In the rows, 100 means zero.
Each row is followed by its group and then its class within the group.
55,124,98,111,104,104,118,86,84,94,117,105,95,103,94,120,89,89
M.F
68,131,99,118,105,105,78,95,98,109,112,120,87,108,96,112,103,81
M.F
34,124,101,91,91,115,120,111,103,41,121,78,70,103,94,126,54,97
M.F
74,109,92,100,84,104,111,97,79,92,96,100,91,100,112,107,80,111
G.T
42,110,98,71,89,115,137,107,79,70,111,74,58,110,116,122,58,100
G.T
57,123,92,125,107,120,90,99,102,106,101,109,89,120,95,120,83,82
M.F
65,115,94,80,86,128,102,95,93,97,96,119,62,114,111,112,87,100
G.R
61,114,87,118,97,100,98,102,107,84,108,93,81,111,107,156,53,78
E.U
84,120,102,87,80,89,130,104,74,88,123,100,93,96,98,118,108,81
M.F
42,127,85,136,101,132,72,101,101,94,102,136,53,127,90,136,69,72
M.F
80,112,104,82,76,112,98,101,83,92,101,86,56,108,106,102,87,102
G.R
35,119,82,84,95,122,108,99,87,93,99,113,86,99,118,116,59,99
G.R
50,128,93,69,97,94,83,105,89,95,112,99,106,97,113,138,72,83
E.U
75,125,68,122,92,115,86,93,102,115,96,124,94,103,95,117,105,89
M.C
69,113,91,107,82,100,80,92,115,91,73,106,68,117,101,113,71,113
G.T
66,114,117,100,92,102,87,105,109,66,114,96,72,111,97,112,61,90
E.U
55,119,81,111,97,136,85,94,109,97,108,142,85,109,101,118,104,86
M.C
49,133,93,107,94,115,73,95,114,97,107,117,92,110,98,125,115,87
M.C
71,123,103,112,109,110,90,93,98,113,105,118,90,109,94,113,91,81
M.F
82,117,111,91,94,99,115,109,113,72,117,80,82,101,97,120,82,88
E.K
68,127,85,109,94,104,113,101,104,83,117,108,89,102,96,119,93,87
M.C
59,111,101,85,73,122,97,80,94,83,89,116,54,110,129,120,78,104
G.T
70,123,82,121,91,118,86,95,111,102,105,124,88,114,91,116,100,79
M.C
74,119,105,103,93,111,86,109,106,97,86,102,62,109,99,91,67,105
G.T
64,120,93,111,100,119,102,97,98,92,110,112,69,112,93,115,89,83
M.F
35,105,100,90,96,109,141,107,98,38,111,68,36,115,114,130,32,102
G.T
50,123,98,131,107,103,63,102,106,76,94,114,59,122,102,141,47,84
E.U
75,123,105,93,93,91,90,106,93,78,105,91,72,97,102,136,61,91
E.U
60,116,83,59,65,120,136,116,69,78,124,88,88,86,113,112,86,110
G.R
93,109,106,82,76,112,114,106,99,83,90,83,70,110,103,103,75,112
G.T
111,118,119,96,69,87,108,97,130,70,97,67,50,112,82,114,66,96
E.U
55,116,103,88,82,124,98,110,99,66,116,117,66,102,92,116,95,86
M.F
69,135,99,103,83,105,114,108,97,78,115,104,62,113,91,106,101,96
M.C

Each row is followed by its group and then its class within the group.
103,88,106,93,112,96,111,111,94,82,95,110,111,115,102,101,121,107
CZ.ZZ
97,68,116,92,100,93,106,105,101,100,101,93,65,95,103,109,93,103
CM.Sd
102,88,115,95,105,93,103,109,97,94,99,101,80,107,107,95,110,106
CZ.Cf
101,81,101,104,105,84,100,106,96,92,91,106,76,110,117,91,103,112
CZ.ZZ
101,95,91,97,109,75,106,94,100,94,92,101,89,106,107,98,108,111
CZ.Cf
104,86,116,72,101,98,127,117,100,104,107,102,56,96,109,100,100,92
CM.Zg
102,63,110,103,102,83,130,110,107,99,108,100,77,102,97,101,105,90
CM.Sd
103,90,120,89,100,101,125,107,99,107,99,98,79,100,108,108,84,91
CM.Zg
92,67,112,90,101,82,115,109,116,94,98,82,69,96,102,104,111,84
CM.Sd
99,49,98,98,101,97,126,99,99,101,100,90,95,103,100,111,100,95
CM.Sd
96,80,97,96,104,90,101,99,99,95,99,95,89,106,114,91,111,99
CZ.Cf
110,67,131,105,102,89,113,102,103,94,105,96,106,100,94,93,104,92
CM.Sd
102,74,118,87,103,91,131,111,102,110,108,84,67,99,105,102,98,89
CM.Zg
106,68,100,89,105,99,122,111,106,107,106,88,76,100,98,107,111,101
CM.Sd
106,85,104,86,107,97,95,101,102,96,87,80,71,104,119,89,105,106
CZ.Cf
93,90,101,103,102,74,98,106,92,89,104,108,85,104,86,94,112,99
CZ.ZZ
102,129,104,91,110,81,98,98,95,88,93,100,98,104,113,96,111,97
CZ.Cf
104,75,116,88,90,97,122,113,106,103,99,101,58,93,95,106,99,93
CM.Zg
103,82,109,101,104,92,122,111,107,102,98,91,79,103,97,91,106,90
CM.Zg
107,84,96,101,105,94,92,112,98,91,100,100,89,104,107,99,112,115
CZ.ZZ
103,96,102,99,102,101,119,99,107,102,101,86,94,101,100,97,113,88
CM.Sd
101,83,95,107,110,68,97,105,107,92,104,91,109,98,112,96,109,100
CZ.Cf
101,96,96,95,105,95,88,110,99,95,99,101,76,112,108,92,113,100
CZ.Cf
94,86,114,95,99,94,136,102,96,100,101,91,108,103,99,99,92,92
CM.Sd

Each row is followed by its group and then its class within the group.
90,92,85,109,99,104,86,114,100,88,87,103,84,101,112,116,102,100
<61>.(91)
115,92,108,78,98,98,95,96,106,90,106,93,101,104,88,102,104,102
<55>.(79)
104,100,97,98,115,96,92,99,97,92,107,96,98,95,102,109,99,89
<61>.(91)
95,96,101,111,104,95,86,95,96,98,90,96,103,103,100,108,98,99
<59>.(73)
99,100,114,70,136,94,108,96,96,112,93,94,102,107,90,86,97,104
<55>.(79)
106,101,97,77,110,94,116,96,101,69,91,110,84,112,125,107,104,98
<55>.(85)
93,93,91,101,80,86,69,96,100,68,85,109,99,90,101,114,96,96
<59>.(73)
91,100,95,102,114,104,93,104,96,92,84,72,103,89,104,104,99,106
<59>.(73)
103,89,117,95,149,110,80,96,117,130,88,86,90,82,65,77,99,115
<59>.(70)
96,86,97,85,92,94,72,88,97,79,90,92,109,92,82,91,99,99
<59>.(82)
99,108,101,104,111,94,85,102,94,77,86,89,99,95,88,100,105,103
<59>.(82)
100,102,89,106,51,103,72,93,101,63,98,93,95,93,116,107,108,93
<61>.(67)
105,101,98,107,119,107,76,89,105,96,94,106,111,83,102,101,111,97
<59>.(70)
97,95,95,111,106,102,83,84,98,80,102,92,83,101,114,112,100,99
<61>.(91)
96,126,96,101,99,104,90,91,92,73,97,80,87,98,105,114,100,84
<61>.(91)
113,99,98,87,124,96,98,103,95,76,91,112,98,112,114,95,96,117
<55>.(85)
109,94,105,100,111,104,75,106,96,108,53,81,108,79,88,85,98,84
<59>.(82)
84,93,104,99,108,95,93,95,106,79,78,90,83,94,95,104,97,103
<59>.(82)
91,97,99,103,108,94,96,98,103,90,106,101,106,106,102,111,101,99
<59>.(73)
102,95,82,97,104,96,70,106,94,81,97,109,107,92,106,117,92,98
<59>.(70)
107,102,102,81,125,100,111,104,100,92,92,97,101,107,105,88,102,102
<55>.(85)
95,96,91,86,94,100,75,92,100,77,87,102,98,96,107,102,98,99
<59>.(70)
115,98,111,85,121,98,90,104,100,108,100,90,106,93,74,84,97,114
<55>.(79)
109,94,98,85,93,85,98,100,99,84,106,103,116,103,102,115,106,95
<55>.(78)
105,108,109,73,108,92,137,105,102,92,98,106,100,110,97,83,105,105
<55>.(79)
96,101,98,95,97,86,91,102,93,86,107,91,85,85,109,113,104,98
<61>.(91)
93,90,96,96,91,102,72,102,99,87,93,81,96,95,93,104,100,117
<59>.(82)
99,98,109,104,77,104,77,100,98,82,85,78,97,100,105,114,98,99
<61>.(72)
100,115,87,89,128,97,123,98,100,96,93,102,109,108,103,98,110,102
<55>.(85)
104,93,98,101,95,90,99,89,91,74,93,92,110,99,109,119,97,99
<59>.(73)
90,97,90,97,53,83,79,100,95,71,100,83,84,92,109,125,98,108
<61>.(67)
104,93,89,105,73,97,66,105,96,95,81,93,103,96,85,104,94,97
<59>.(82)
103,98,94,106,114,106,95,98,97,86,95,77,109,101,100,118,85,101
<59>.(73)
95,100,101,108,96,110,84,97,100,98,93,76,99,96,100,105,107,103
<61>.(72)
112,93,85,108,83,90,71,102,100,93,101,101,114,96,83,109,99,109
<59>.(73)

Each row is followed by its group and then its class within the group.
93,130,90,101,110,85,92,103,112,108,70,93,75,90,81,119,82,87
ZJ.A
106,94,102,88,130,81,84,98,92,95,93,113,84,103,82,105,94,99
GT.S
101,116,78,101,107,72,97,115,120,92,90,102,81,102,77,98,98,101
ZJ.A
106,112,86,90,118,83,100,105,101,104,90,96,101,102,102,108,117,97
ZJ.A
103,117,100,112,108,82,81,91,101,102,93,105,92,100,97,109,87,95
ZJ.W
105,87,105,120,102,95,104,96,114,101,90,120,94,102,87,104,94,97
GT.Z
109,106,104,85,122,81,92,96,95,92,93,115,87,97,93,109,96,95
GT.S
